Below is a small trained network, with its code and all its weights. Each question gives an input and a target symbol and asks what happens when units are switched off, that is, made to give their printed mean instead of their output.

import numpy as np


def w(rows, s, z=0):
    codes = np.array(rows[::2]) - 128.0
    scale = np.full(codes.shape[1], s)
    scale[-1] = z or s
    return codes * scale


def norm(h):
    return h / np.sqrt((h * h).mean(-1, keepdims=True) + 1e-5)


def softmax(a):
    e = np.exp(a - a.max(-1, keepdims=True))
    return e / e.sum(-1, keepdims=True)


def log_softmax(a):
    a = a - a.max(-1, keepdims=True)
    return a - np.log(np.exp(a).sum(-1, keepdims=True))


def net(x, mask):
    ids = ['ΠΣαγζη'.index(c) for c in x.split()]
    T = len(ids)
    res = E[ids] + P[:T]
    u = 0
    for l in range(3):
        r = norm(res)
        for j in range(3):
            rows = slice(2 * j, 2 * j + 2)
            q, k, v = (r @ M[l][rows].T for M in (Q, K, V))
            z = softmax(np.where(np.tri(T) > 0, q @ k.T / 2**0.5, -1e9)) @ v
            o = O[l][rows]
            res = res + np.where(mask[u + j], z, o[:, -1]) @ o[:, :-1]
        u += 3
    return log_softmax(norm(res)[-1] @ U[:, :-1].T + U[:, -1])


Q, K, V, O = {}, {}, {}, {}
E = w([
[88,137,100,125],'Π',
[139,128,95,78],'Σ',
[138,101,251,103],'α',
[132,143,111,148],'γ',
[175,130,146,124],'ζ',
[130,213,120,87],'η',
],0.031)
P = w([
[194,86,119,103],'0',
[113,234,56,146],'1',
[255,117,146,96],'2',
[123,125,95,55],'3',
[36,89,10,207],'4',
[113,152,133,215],'5',
[81,146,124,218],'6',
[86,62,150,171],'7',
[58,67,143,248],'8',
[91,55,198,105],'9',
[117,59,132,147],'10',
[59,109,72,92],'11',
[108,211,97,133],'12',
],0.004)
Q[0] = w([
[105,171,194,182],'0.h1',
[151,151,138,4],'0.h1',
[73,113,210,179],'0.h2',
[148,145,122,143],'0.h2',
[155,87,247,128],'0.h3',
[202,166,112,142],'0.h3',
],0.013)
K[0] = w([
[44,93,135,169],'0.h1',
[136,93,195,52],'0.h1',
[147,183,91,112],'0.h2',
[128,67,145,100],'0.h2',
[248,201,130,133],'0.h3',
[137,84,158,131],'0.h3',
],0.014)
V[0] = w([
[179,139,95,198],'0.h1',
[139,161,83,130],'0.h1',
[169,118,112,162],'0.h2',
[222,117,172,145],'0.h2',
[200,149,91,138],'0.h3',
[4,174,108,121],'0.h3',
],0.012)
O[0] = w([
[193,174,87,45,72],'0.h1',
[93,138,142,65,184],'0.h1',
[143,105,105,82,95],'0.h2',
[254,138,104,53,219],'0.h2',
[255,114,154,125,193],'0.h3',
[45,83,133,122,254],'0.h3',
],0.007,0.0028)
Q[1] = w([
[218,205,210,146],'1.h1',
[7,154,116,109],'1.h1',
[149,89,183,63],'1.h2',
[32,143,96,25],'1.h2',
[124,58,197,202],'1.h3',
[130,85,100,214],'1.h3',
],0.011)
K[1] = w([
[246,189,243,157],'1.h1',
[13,175,169,144],'1.h1',
[70,169,145,118],'1.h2',
[177,191,142,220],'1.h2',
[155,176,136,175],'1.h3',
[156,164,58,119],'1.h3',
],0.012)
V[1] = w([
[105,47,148,4],'1.h1',
[146,195,160,98],'1.h1',
[96,167,187,109],'1.h2',
[81,148,55,98],'1.h2',
[168,101,151,62],'1.h3',
[140,53,112,141],'1.h3',
],0.02)
O[1] = w([
[164,250,167,217,195],'1.h1',
[161,90,115,224,254],'1.h1',
[94,133,89,244,215],'1.h2',
[63,53,87,108,186],'1.h2',
[198,166,210,233,243],'1.h3',
[152,125,208,89,9],'1.h3',
],0.012,0.0055)
Q[2] = w([
[130,152,111,6],'2.h1',
[239,32,95,122],'2.h1',
[48,150,211,106],'2.h2',
[189,83,139,186],'2.h2',
[101,147,181,166],'2.h3',
[148,214,34,186],'2.h3',
],0.019)
K[2] = w([
[124,200,54,143],'2.h1',
[231,127,132,120],'2.h1',
[91,158,181,151],'2.h2',
[225,64,180,101],'2.h2',
[82,176,82,128],'2.h3',
[168,5,174,109],'2.h3',
],0.024)
V[2] = w([
[146,77,248,147],'2.h1',
[120,19,222,129],'2.h1',
[20,168,189,82],'2.h2',
[100,210,188,129],'2.h2',
[209,98,12,102],'2.h3',
[42,119,152,177],'2.h3',
],0.016)
O[2] = w([
[107,61,132,132,130],'2.h1',
[177,36,185,222,79],'2.h1',
[112,247,145,147,2],'2.h2',
[57,138,106,145,138],'2.h2',
[198,21,46,69,218],'2.h3',
[153,127,136,216,103],'2.h3',
],0.011,0.0067)
U = w([
[7,93,116,90,174],'Π',
[195,160,125,189,2],'Σ',
[122,107,179,160,213],'α',
[179,113,115,84,88],'γ',
[181,93,87,74,179],'ζ',
[118,95,11,182,157],'η',
],0.012,0.0062)

Each question gives the input, a string of symbols that net reads in full, and the target symbol t.
The units are the heads (2 rows each of Q, K, V and O). Each row of codes is followed by its name. A weight is (code - 128) times the scale printed after its matrix; where a second scale follows, it is the last column's (O and U).
mask holds one flag per head, layer by layer. A switched-off head (its flag False) gives its mean, the last column of its rows in O, instead of its output. The means were averaged over made-up inputs and are rounded, as every weight is.
A unit's drop is (log p(t) with every unit on - log p(t) with that unit switched off) / (log p(t) with every unit on - log p(t) with every unit switched off).
The circuit of an input: a set's keep is (log p(t) with only the set's units on - log p(t) with every unit switched off) / (log p(t) with every unit on - log p(t) with every unit switched off). Starting from all 9 units, units are removed one at a time, each time the one whose removal leaves the highest keep (on an exact tie, the one counted first), for as long as the keep stays at least 0.8.
circuit, biggest first: the units of the circuit, biggest drop first
most important unit: the unit with the biggest drop
which heads matter: for each layer, one digit per head in row order, 1 if its drop is at least 0.15 and else 0, layers parted by /
drop when u is switched off: that unit's drop, to one decimal
input Σ η Σ α Σ η α γ, target α: circuit, biggest first	(2.h3)
input η η η η Σ η η Σ Σ η Σ η Σ, target Σ: which heads matter	000 / 100 / 000
input ζ Π η η γ, target Π: circuit, biggest first	(0.h3, 1.h1)
input η Σ η Σ ζ η η, target ζ: circuit, biggest first	(0.h3, 2.h3)
input η Π η, target Π: circuit, biggest first	(0.h3, 0.h2)
input η η η η η Σ Σ η γ η α, target η: circuit, biggest first	(1.h3, 1.h2)
input η η α Σ ζ Σ η η, target ζ: circuit, biggest first	(1.h1, 0.h3, 2.h3)
input η Σ η Σ Π Σ η Σ, target Π: circuit, biggest first	(1.h1, 0.h3)
input Σ ζ Σ α η γ, target α: which heads matter	100 / 001 / 100
input Σ η η ζ α Π η η Σ, target Π: which heads matter	001 / 100 / 000
input γ Σ η Σ ζ η α Π α Σ, target α: which heads matter	100 / 011 / 000
input Σ η Σ, target Σ: which heads matter	000 / 101 / 000
input ζ η ζ η η Π η, target Π: which heads matter	001 / 000 / 000
input γ ζ γ η Σ ζ, target ζ: most important unit	0.h3
input η Π Π ζ η γ, target ζ: drop when 2.h3 is switched off	0.4
input Σ ζ η η γ η ζ, target ζ: drop when 2.h3 is switched off	0.2
input η Σ ζ η Σ, target ζ: drop when 2.h3 is switched off	0.4
